Here is a tiny trained network, its code and every weight. The questions are about switching its units off for an input and a class, where a switched-off unit gives its printed mean instead of its output.

import numpy as np


def w(rows, s, z=0):
    codes = np.array(rows[::2]) - 128.0
    scale = np.full(codes.shape[1], s)
    scale[-1] = z or s
    return codes * scale


def f(y):
    return y / 2 * (1 + np.tanh(0.7978845608 * (y + 0.044715 * y**3)))


def log_softmax(a):
    a = a - a.max(-1, keepdims=True)
    return a - np.log(np.exp(a).sum(-1, keepdims=True))


def net(x, mask):
    res = np.array(x, float).reshape(1, 6) / 4 @ E
    y = f(res @ A[0][:, :-1].T + A[0][:, -1])
    res = res + np.where(mask, y, B[0][:, -1]) @ B[0][:, :-1]
    return log_softmax(res[-1] @ U[:, :-1].T + U[:, -1])


A, B = {}, {}
E = w([
[117,32,210,88,90,145,158,97,122,174,70],'x0',
[135,117,122,133,137,128,138,129,118,115,113],'x1',
[107,127,131,129,129,97,125,146,154,124,111],'x2',
[167,81,150,204,90,114,155,58,210,80,155],'x3',
[159,55,97,130,115,210,8,181,151,135,104],'x4',
[113,123,122,128,130,122,133,135,145,131,124],'x5',
],0.014)
A[0] = w([
[131,118,88,73,164,168,62,205,116,174,107,134],'N1',
[108,216,119,124,148,130,111,179,109,115,129,170],'N2',
[152,177,85,176,166,116,114,162,162,100,163,254],'N3',
[164,75,108,158,113,179,11,179,157,135,106,180],'N4',
[117,66,209,77,70,144,169,108,122,189,73,179],'N5',
[86,162,112,52,156,144,136,186,61,162,93,250],'N6',
],0.011,0.01)
B[0] = w([
[199,131,76,75,153,82,108,169,127,132,115,219],'N1',
[93,173,95,148,137,118,121,149,151,144,150,201],'N2',
[151,145,106,151,82,139,185,105,107,74,207,238],'N3',
[136,53,63,64,80,174,82,192,196,93,133,253],'N4',
[127,79,225,144,160,101,79,101,161,199,37,244],'N5',
[125,200,123,155,248,126,82,220,60,213,142,253],'N6',
],0.013,0.019)
U = w([
[76,214,104,202,164,125,176,150,74,174,201,224],'0',
[160,165,39,117,128,100,109,189,131,118,179,117],'1',
[66,172,234,165,186,91,111,145,82,195,107,58],'2',
[145,80,120,82,157,93,67,158,127,192,72,50],'3',
[131,170,157,144,42,93,254,39,104,59,186,254],'4',
[118,95,100,119,14,176,152,137,152,42,196,53],'5',
[150,112,212,178,116,47,181,5,172,139,95,192],'6',
[94,34,180,107,43,178,111,123,196,137,94,89],'7',
],0.0085,0.0032)

Each question gives the input, the list of numbers given to net, and the class t.
The units are the neurons (one row each of A and B). Each row of codes is followed by its name. A weight is (code - 128) times the scale printed after its matrix; where a second scale follows, it is the last column's (A, B and U).
mask holds one flag per neuron, in row order. A switched-off neuron (its flag False) gives its mean, the last column of its row in B, instead of its output. The means were averaged over made-up inputs and are rounded, as every weight is.
A unit's drop is (log p(t) with every unit on - log p(t) with that unit switched off) / (log p(t) with every unit on - log p(t) with every unit switched off).
The circuit of an input: a set's keep is (log p(t) with only the set's units on - log p(t) with every unit switched off) / (log p(t) with every unit on - log p(t) with every unit switched off). Starting from all 6 units, units are removed one at a time, each time the one whose removal leaves the highest keep (on an exact tie, the one counted first), for as long as the keep stays at least 0.8.
units of the circuit, in order: the units of the circuit, biggest drop first
most important unit: the unit with the biggest drop
top k neurons: the k neurons with the biggest drops, biggest first
drop when u is switched off: that unit's drop, to one decimal
input [-1,-8,-8,-6,3,-8], class 1: most important unit	N5
input [-3,1,6,-4,0,5], class 0: top 2 neurons	[N4; N6]
input [-4,4,7,1,-6,1], class 4: units of the circuit, in order	[N6; N3]
input [7,-7,3,5,1,-6], class 7: top 2 neurons	[N6; N3]
input [3,-8,1,3,1,3], class 7: top 2 neurons	[N6; N1]
input [-1,-3,1,2,-7,5], class 4: top 2 neurons	[N6; N5]
input [0,3,-5,-6,2,-1], class 1: top 2 neurons	[N5; N1]
input [-1,3,-3,-7,1,7], class 1: top 2 neurons	[N1; N5]
input [2,-5,6,3,7,7], class 7: top 2 neurons	[N6; N4]
input [8,-1,4,-8,-1,7], class 2: top 2 neurons	[N6; N4]
input [-6,6,5,6,0,7], class 4: top 2 neurons	[N4; N6]
input [-2,-5,0,-1,-2,-2], class 0: top 2 neurons	[N4; N5]
input [1,3,0,-8,-1,4], class 2: top 3 neurons	[N6; N4; N3]
input [-2,2,3,2,-7,-6], class 4: units of the circuit, in order	[N6]
input [-3,4,8,1,7,8], class 5: top 2 neurons	[N6; N4]
input [0,8,2,8,3,-7], class 5: drop when N5 is switched off	0.5
input [-1,7,-4,-8,4,-8], class 1: drop when N5 is switched off	0.8
input [4,-7,0,-6,-2,-3], class 2: drop when N4 is switched off	0.1
